Below is a small trained network, with its code and all its weights. Each question gives an input and a class and asks what happens when units are switched off, that is, made to give their printed mean instead of their output.

import numpy as np


def w(rows, s, z=0):
    codes = np.array(rows[::2]) - 128.0
    scale = np.full(codes.shape[1], s)
    scale[-1] = z or s
    return codes * scale


def f(y):
    return np.maximum(y, 0)


def log_softmax(a):
    a = a - a.max(-1, keepdims=True)
    return a - np.log(np.exp(a).sum(-1, keepdims=True))


def net(x, mask):
    res = np.array(x, float).reshape(1, 7) / 4 @ E
    y = f(res @ A[0][:, :-1].T + A[0][:, -1])
    res = res + np.where(mask, y, B[0][:, -1]) @ B[0][:, :-1]
    return log_softmax(res[-1] @ U[:, :-1].T + U[:, -1])


A, B = {}, {}
E = w([
[134,129,126,123,123,130],'x0',
[156,161,106,130,100,93],'x1',
[133,146,200,41,228,11],'x2',
[136,132,122,126,121,123],'x3',
[113,113,147,131,143,147],'x4',
[219,136,93,207,241,180],'x5',
[168,30,179,197,81,57],'x6',
],0.011)
A[0] = w([
[191,121,99,169,202,140,152],'N1',
[158,89,214,190,88,77,208],'N2',
[71,156,118,139,74,144,197],'N3',
[78,187,138,85,185,101,190],'N4',
[147,203,89,123,128,255,164],'N5',
[109,174,72,83,112,110,201],'N6',
[79,248,128,121,147,168,233],'N7',
[94,118,74,198,67,186,254],'N8',
[20,152,113,76,92,87,228],'N9',
[137,133,111,116,164,112,124],'N10',
[171,93,177,217,144,130,144],'N11',
],0.013,0.0076)
B[0] = w([
[249,202,44,138,194,81,203],'N1',
[84,51,137,154,113,52,217],'N2',
[76,76,118,156,62,189,192],'N3',
[177,112,184,64,180,144,211],'N4',
[105,205,109,159,129,149,229],'N5',
[86,128,143,95,155,169,187],'N6',
[122,169,164,132,176,211,222],'N7',
[121,151,95,223,44,163,249],'N8',
[101,94,173,97,120,162,228],'N9',
[135,136,142,128,203,84,153],'N10',
[197,120,73,147,101,76,198],'N11',
],0.012,0.02)
U = w([
[66,113,143,126,78,250,250],'0',
[114,197,94,192,161,188,37],'1',
[47,57,108,158,33,120,141],'2',
[182,97,83,206,93,125,18],'3',
[111,93,184,35,141,194,103],'4',
[179,167,133,78,198,153,70],'5',
[49,70,208,102,115,40,233],'6',
[152,88,99,117,186,44,122],'7',
],0.012,0.002)

Each question gives the input, the list of numbers given to net, and the class t.
The units are the neurons (one row each of A and B). Each row of codes is followed by its name. A weight is (code - 128) times the scale printed after its matrix; where a second scale follows, it is the last column's (A, B and U).
mask holds one flag per neuron, in row order. A switched-off neuron (its flag False) gives its mean, the last column of its row in B, instead of its output. The means were averaged over made-up inputs and are rounded, as every weight is.
A unit's drop is (log p(t) with every unit on - log p(t) with that unit switched off) / (log p(t) with every unit on - log p(t) with every unit switched off).
The circuit of an input: a set's keep is (log p(t) with only the set's units on - log p(t) with every unit switched off) / (log p(t) with every unit on - log p(t) with every unit switched off). Starting from all 11 units, units are removed one at a time, each time the one whose removal leaves the highest keep (on an exact tie, the one counted first), for as long as the keep stays at least 0.8.
units of the circuit, in order: the units of the circuit, biggest drop first
top k neurons: the k neurons with the biggest drops, biggest first
drop when u is switched off: that unit's drop, to one decimal
input [-7,8,-1,-5,-8,0,1], class 2: units of the circuit, in order	N1; N7
input [-1,-5,-3,3,-7,-5,2], class 2: units of the circuit, in order	N7
input [-2,7,1,4,8,-8,8], class 6: top 2 neurons	N8; N2
input [2,-5,8,-8,5,1,1], class 7: top 2 neurons	N7; N5
input [8,-7,1,4,-4,-7,-5], class 4: top 2 neurons	N8; N4
input [5,4,1,6,2,-6,1], class 6: top 3 neurons	N8; N7; N5
input [-2,3,1,3,6,0,6], class 6: units of the circuit, in order	N8; N2
input [-1,-4,1,-4,5,4,6], class 7: units of the circuit, in order	N8; N2
input [0,1,2,3,3,0,-7], class 4: units of the circuit, in order	N1; N8
input [-8,-4,2,-6,5,0,0], class 4: top 3 neurons	N1; N8; N2
input [-8,-7,0,7,-1,-2,7], class 2: top 4 neurons	N4; N1; N11; N10
input [7,-2,3,-7,-3,3,0], class 5: top 2 neurons	N2; N8
input [2,2,-5,3,5,6,1], class 3: top 3 neurons	N11; N7; N6
input [-1,4,2,-5,6,-1,8], class 6: units of the circuit, in order	N2
input [7,-8,-1,0,0,-2,7], class 2: top 3 neurons	N1; N2; N4
input [-2,2,0,3,-3,0,-2], class 0: top 2 neurons	N1; N11
input [7,5,1,3,2,3,-6], class 5: top 2 neurons	N8; N4
input [3,2,-3,5,5,0,5], class 2: top 2 neurons	N1; N2
input [-4,-4,1,2,3,-5,-8], class 4: drop when N4 is switched off	0.7
input [4,-1,-2,6,0,-1,7], class 2: units of the circuit, in order	N2
input [7,7,2,-1,2,-4,7], class 6: drop when N8 is switched off	0.6
input [-4,-8,7,-4,-2,6,2], class 7: drop when N5 is switched off	0.0
